[[110 131 113 142 130]
 [136 131 141 153 125]]
->
[130 153]

[[129 152 113 124]
 [114 123 145 132]
 [134 124 120 142]]
->
[124 145 124]

[[129 131 122 132 131]
 [122 148 106 136 117]
 [127 140 114 131 122]]
->
[131 136 114]

[[132 150 117]
 [129 132 126]
 [139 111 100]
 [138 147 104]]
->
[117 132 139]

[[137 122 145 127 133]
 [111 122 148 150 112]]
->
[133 150]

[[101 126 107]
 [152 113 148]
 [141 123 134]
 [128 135 136]]
->
[107 113 141]
---
[[128 115 150 114 128]
 [128 115 150 105 128]
 [128 115 149 114 128]
 [128 115 150 114 128]
 [128 115 150 114 128]
 [128 115 150  98 120]
 [128 115 150 114 128]
 [123 115 150 111 128]
 [128 115 150 130 130]
 [128 115 150 120 134]
 [128 115 156 114 128]
 [132 115 150 114 131]]
->
[[128 150 128]
 [128 150 128]
 [128 149 128]
 [128 150 128]
 [128 150 128]
 [128 150 120]
 [128 150 128]
 [123 150 128]
 [128 150 130]
 [128 150 134]
 [128 156 128]
 [132 150 131]]

[[115 142 124 143 141 149 117 133 110]
 [114 136 123 133 130 142 121 132 120]
 [136 125 135 114 116 108 130 123 145]
 [120 126 121 128 111 128 123 129 137]
 [129 115 125 119 112 122 114 134 142]
 [119 139 129 138 135 143 128 132 113]
 [145 121 134 130 128 136 134 141 132]
 [144 116 139 118 123 112 135 133 142]
 [128 128 130 126 134 124 147 125 124]
 [133 119 125 123 118 121 123 137 138]]
->
[[115 124 141 117 110]
 [114 123 130 121 120]
 [136 135 116 130 145]
 [120 121 111 123 137]
 [129 125 112 114 142]
 [119 129 135 128 113]
 [145 134 128 134 132]
 [144 139 123 135 142]
 [128 130 134 147 124]
 [133 125 118 123 138]]

[[106 130 134 122 134 114 109]
 [120 121 135 132 129 122 118]
 [125 131 135 117 122 123 128]
 [122 114 116 134 128 122 116]
 [127 109 126 141 126 129 116]
 [119 116 135 137 131 124 114]
 [122 136 108  98 111 120 130]
 [124 118 111 122 118 124 122]
 [109 128 111 117 130 111 111]
 [129 113 111 130 117 126 123]
 [144 106 107 133 111 135 133]]
->
[[106 134 134 109]
 [120 135 129 118]
 [125 135 122 128]
 [122 116 128 116]
 [127 126 126 116]
 [119 135 131 114]
 [122 108 111 130]
 [124 111 118 122]
 [109 111 130 111]
 [129 111 117 123]
 [144 107 111 133]]

[[128 134 129 121 130 117 134 122]
 [133 129 127 119 135 123 130 132]
 [136 122 123 124 120 132 147 136]
 [128 127 127 119 137 125 135 132]
 [138 126 119 118 115 130 150 132]
 [121 127 122 128 128 129 110 128]
 [131 135 131 130 127 127 124 123]
 [140 129 120 135 105 129 122 131]
 [128 132 135 133 129 128 130 125]
 [122 125 125 121 133 130 131 129]
 [128 129 128 124 130 122 131 129]]
->
[[128 129 130 134]
 [133 127 135 130]
 [136 123 120 147]
 [128 127 137 135]
 [138 119 115 150]
 [121 122 128 110]
 [131 131 127 124]
 [140 120 105 122]
 [128 135 129 130]
 [122 125 133 131]
 [128 128 130 131]]

[[127 104 137 102 105 114 150 114 131 145]
 [126 123 142 104 116 113 125 135 127 117]
 [114 145 118 117 147 143 130 146 124 135]
 [149 140 149 109 125 130 144 113 121 113]
 [145 114 147 145 121 114 109 112 154 106]]
->
[[127 137 105 150 131]
 [126 142 116 125 127]
 [114 118 147 130 124]
 [149 149 125 144 121]
 [145 147 121 109 154]]

[[107 109]
 [110 115]
 [122 126]
 [127 112]
 [111 102]]
->
[[107]
 [110]
 [122]
 [127]
 [111]]
